The symbols move the elements like this.
tuti: ze>gema, ki>zazi, va>zefu, ko>nabo, di>mari, gi>fasi
gode: ze>moki, ki>vame, va>tuti, ko>feni, di>nire, gi>feku
zefu: ze>meki, ki>lamu, va>gode, ko>luve, di>mudu, gi>vavo
mari: ze>tuti, ki>nake, va>mudu, ko>-, di>nabo, gi>diba
bada: ze>vame, ki>fofu, va>nake, ko>-, di>seku, gi>nire
fibu: ze>luni, ki>moki, va>pame, ko>fofu, di>feku, gi>karo
pame: ze>kabe, ki>gema, va>sibe, ko>diba, di>fasi, gi>sata
nabo: ze>mari, ki>tunu, va>luve, ko>-, di>-, gi>keza
diga: ze>vusu, ki>gefa, va>seku, ko>-, di>-, gi>luve
moki: ze>nada, ki>karo, va>gema, ko>nire, di>gode, gi>fibu
zazi: ze>sata, ki>fasi, va>lamu, ko>tunu, di>nake, gi>tuti
tunu: ze>nake, ki>keza, va>diga, ko>-, di>-, gi>nabo
vavo: ze>sibe, ki>zefu, va>feku, ko>gefa, di>tape, gi>lamu
kepo: ze>-, ki>zato, va>nada, ko>zefu, di>meki, gi>lilu
seku: ze>bada, ki>doru, va>tunu, ko>-, di>-, gi>feni
kabe: ze>-, ki>gile, va>lilu, ko>fasi, di>pame, gi>lilo
nire: ze>gode, ki>bada, va>mari, ko>-, di>feni, gi>fofu
lilo: ze>-, ki>kabe, va>zato, ko>zazi, di>sata, gi>gile
sibe: ze>lilu, ki>meki, va>fibu, ko>tape, di>vavo, gi>kesu
fasi: ze>pame, ki>tuti, va>vavo, ko>keza, di>diba, gi>zazi
lamu: ze>kesu, ki>vavo, va>vame, ko>diga, di>vusu, gi>zefu
gile: ze>-, ki>lilo, va>kepo, ko>tuti, di>gema, gi>kabe
zato: ze>-, ki>lilu, va>zoma, ko>lamu, di>kesu, gi>kepo
fofu: ze>feku, ki>nire, va>diba, ko>-, di>doru, gi>bada
mudu: ze>zefu, ki>vusu, va>nire, ko>-, di>luve, gi>tape
zoma: ze>-, ki>luni, va>lilo, ko>vame, di>karo, gi>nada
doru: ze>fofu, ki>feni, va>keza, ko>-, di>-, gi>seku
tape: ze>vavo, ki>mudu, va>fofu, ko>-, di>gefa, gi>vusu
sata: ze>lilo, ki>pame, va>kesu, ko>nake, di>zazi, gi>gema
diba: ze>fasi, ki>mari, va>tape, ko>-, di>keza, gi>nake
luni: ze>-, ki>nada, va>kabe, ko>feku, di>fibu, gi>zoma
gefa: ze>tape, ki>luve, va>doru, ko>-, di>-, gi>diga
nada: ze>-, ki>zoma, va>gile, ko>gode, di>moki, gi>luni
feni: ze>nire, ki>seku, va>nabo, ko>-, di>-, gi>doru
vusu: ze>lamu, ki>tape, va>bada, ko>-, di>diga, gi>mudu
kesu: ze>zato, ki>sibe, va>karo, ko>vusu, di>lamu, gi>meki
keza: ze>diba, ki>nabo, va>gefa, ko>-, di>-, gi>tunu
feku: ze>fibu, ki>gode, va>fasi, ko>doru, di>fofu, gi>vame
luve: ze>mudu, ki>diga, va>feni, ko>-, di>-, gi>gefa
lilu: ze>-, ki>kepo, va>luni, ko>vavo, di>sibe, gi>zato
vame: ze>karo, ki>feku, va>zazi, ko>seku, di>bada, gi>gode
nake: ze>zazi, ki>diba, va>vusu, ko>-, di>tunu, gi>mari
karo: ze>zoma, ki>fibu, va>sata, ko>bada, di>vame, gi>moki
gema: ze>gile, ki>sata, va>meki, ko>mari, di>tuti, gi>pame
meki: ze>kepo, ki>kesu, va>moki, ko>mudu, di>zefu, gi>sibe

In the rows, zero is written as 20.

The rows follow the links: the fewer symbols apart two elements are, the more alike their rows tend to be.

Each row is also shifted at random along 4 hidden directions that mean nothing.

Row, then element:
27 18 21 24 22 17 20 19 16 24 20 23 17 19 16 18 17 16 18 21 24 20 19 20 18 18 22 21 24 16 21 16 19 22 23 21 23 22: nire
17 23 20 19 17 22 20 20 16 19 23 19 19 22 19 20 16 15 21 21 20 24 24 17 19 21 21 18 19 20 16 18 20 19 24 18 22 17: karo
24 23 17 19 20 17 24 20 17 18 18 14 26 20 19 21 16 23 27 16 23 28 24 16 18 14 17 18 15 24 23 21 16 22 25 13 27 24: diga
24 18 21 22 20 22 19 19 21 18 24 20 16 21 22 20 24 18 18 23 14 23 19 24 23 23 24 26 22 18 18 17 20 16 20 19 18 13: gile
11 19 21 19 18 24 17 22 22 21 19 21 14 21 22 19 18 18 16 24 21 17 21 22 21 24 20 18 23 18 19 21 22 19 19 23 18 19: luni
19 22 21 20 19 22 19 17 20 18 26 19 22 23 20 21 24 19 19 19 17 17 18 20 22 24 23 21 17 24 16 18 23 18 19 20 18 14: sata
21 24 21 17 16 22 23 20 19 15 18 17 26 21 22 23 22 20 25 17 17 21 19 16 19 18 21 21 16 21 17 22 19 20 19 18 16 19: lamu
29 19 21 21 20 17 23 17 19 18 15 21 23 19 21 21 24 19 22 18 17 22 16 19 20 16 21 25 22 18 20 19 16 22 20 17 17 22: luve
4 12 17 18 20 18 21 23 25 20 13 15 19 17 19 21 19 25 15 22 25 21 20 21 21 17 15 19 23 22 24 20 13 20 22 19 21 25: tape
22 14 19 19 21 20 22 21 22 23 14 20 21 17 20 18 19 22 10 22 29 17 19 22 20 17 16 19 21 23 22 17 14 21 22 22 24 27: gefa
29 21 19 24 23 19 19 20 20 18 26 20 18 22 20 21 20 21 25 19 15 25 22 23 20 21 22 25 19 18 22 20 22 18 20 16 24 16: gema
20 25 23 18 15 26 20 22 21 15 21 20 23 22 22 22 20 20 21 20 17 17 19 19 19 21 22 22 15 20 17 23 22 20 17 23 15 16: zato
36 28 22 19 18 22 23 21 18 19 19 21 28 21 20 20 17 20 23 16 23 17 21 16 15 15 20 20 13 24 19 23 22 23 18 21 21 24: vusu
11 21 20 18 16 15 21 13 15 19 18 19 22 19 20 21 25 14 23 17 14 23 18 13 25 20 22 18 24 21 16 15 19 21 22 16 14 18: bada
23 27 20 19 16 24 21 25 20 16 21 18 24 23 21 22 16 23 27 19 21 21 24 18 14 17 20 19 12 20 20 26 21 21 20 20 23 21: kesu

Start, symbols taken left to right, then the element you end at.
Answers are names.
29 23 23 21 17 25 20 24 21 18 20 22 18 22 23 22 20 19 19 23 17 17 19 23 18 20 23 26 18 16 19 23 21 20 17 22 16 17
ki ko ki di va -> fofu
22 15 21 25 23 16 20 19 21 21 25 21 18 20 17 20 23 21 15 21 20 17 16 25 23 22 22 24 22 18 22 16 19 19 19 21 18 17
di ze va ko -> luve
27 28 21 19 18 21 21 16 13 19 22 21 22 22 21 19 18 14 26 18 18 23 24 15 18 20 22 17 18 21 15 20 22 21 22 18 22 19
ze ko di -> seku
24 24 21 20 19 23 19 17 20 16 26 18 22 23 22 21 24 17 22 19 14 23 22 21 22 23 23 22 17 22 16 19 23 16 21 17 20 13
gi di ze ki -> lilo
25 23 21 23 21 17 20 20 16 21 20 24 17 20 20 20 18 16 26 20 16 22 20 19 17 18 21 21 23 14 20 21 22 22 20 19 20 20
ze di ki ko va -> tunu
17 22 18 19 20 17 21 16 19 17 25 16 24 21 19 23 23 21 24 17 16 23 21 18 24 22 22 19 17 24 18 17 21 18 20 16 20 16
ko ze gi di va -> luve
26 18 21 22 19 20 22 24 21 18 17 20 20 20 19 22 19 22 20 21 20 20 18 22 15 17 20 26 19 16 23 21 18 22 19 19 18 21
di gi di ze -> tape
17 18 18 22 21 16 22 24 20 18 16 18 22 19 18 23 19 25 25 19 21 23 19 19 16 15 19 22 20 16 26 23 17 23 20 18 20 24
va di ze di -> feni
19 20 21 19 19 16 21 12 19 19 23 19 26 20 19 21 29 18 19 16 14 18 15 18 26 23 22 20 21 24 15 14 21 19 18 19 14 15
ki di ze gi di -> tunu
25 26 17 19 23 24 17 20 23 18 23 19 19 21 25 20 20 22 29 19 15 25 25 21 21 23 20 19 17 22 21 26 25 17 18 17 25 17
gi ko gi ki -> zazi
22 10 19 24 25 14 22 18 20 23 21 17 20 17 13 19 21 21 12 22 25 23 18 23 22 19 19 23 23 22 22 11 13 19 27 18 26 23
ki ze va va -> bada
18 17 21 20 22 20 18 21 20 27 17 25 16 18 16 15 16 19 10 23 30 11 19 21 19 22 17 14 22 21 21 18 20 23 19 28 21 27
va ze gi ki di -> diba
27 22 21 18 18 28 19 24 24 20 19 21 18 21 24 18 18 20 16 23 21 17 23 23 18 22 19 22 17 20 18 24 21 18 19 24 22 20
di ko va di -> doru
10 18 19 16 19 20 20 14 20 21 15 21 16 18 25 19 24 15 21 20 14 24 20 17 25 22 19 18 29 20 17 19 20 18 21 15 18 19
va ko ze ki di ki -> tunu
22 19 20 24 24 14 19 21 21 22 23 23 21 19 16 21 22 25 21 18 21 15 15 22 19 19 21 21 20 18 25 20 23 22 16 23 17 20
gi gi ze gi ko -> nabo
24 19 20 22 19 23 21 25 21 17 18 18 18 21 20 22 16 23 21 23 21 23 22 23 16 17 20 25 17 16 23 23 18 21 22 19 22 21
gi di gi gi ze -> meki
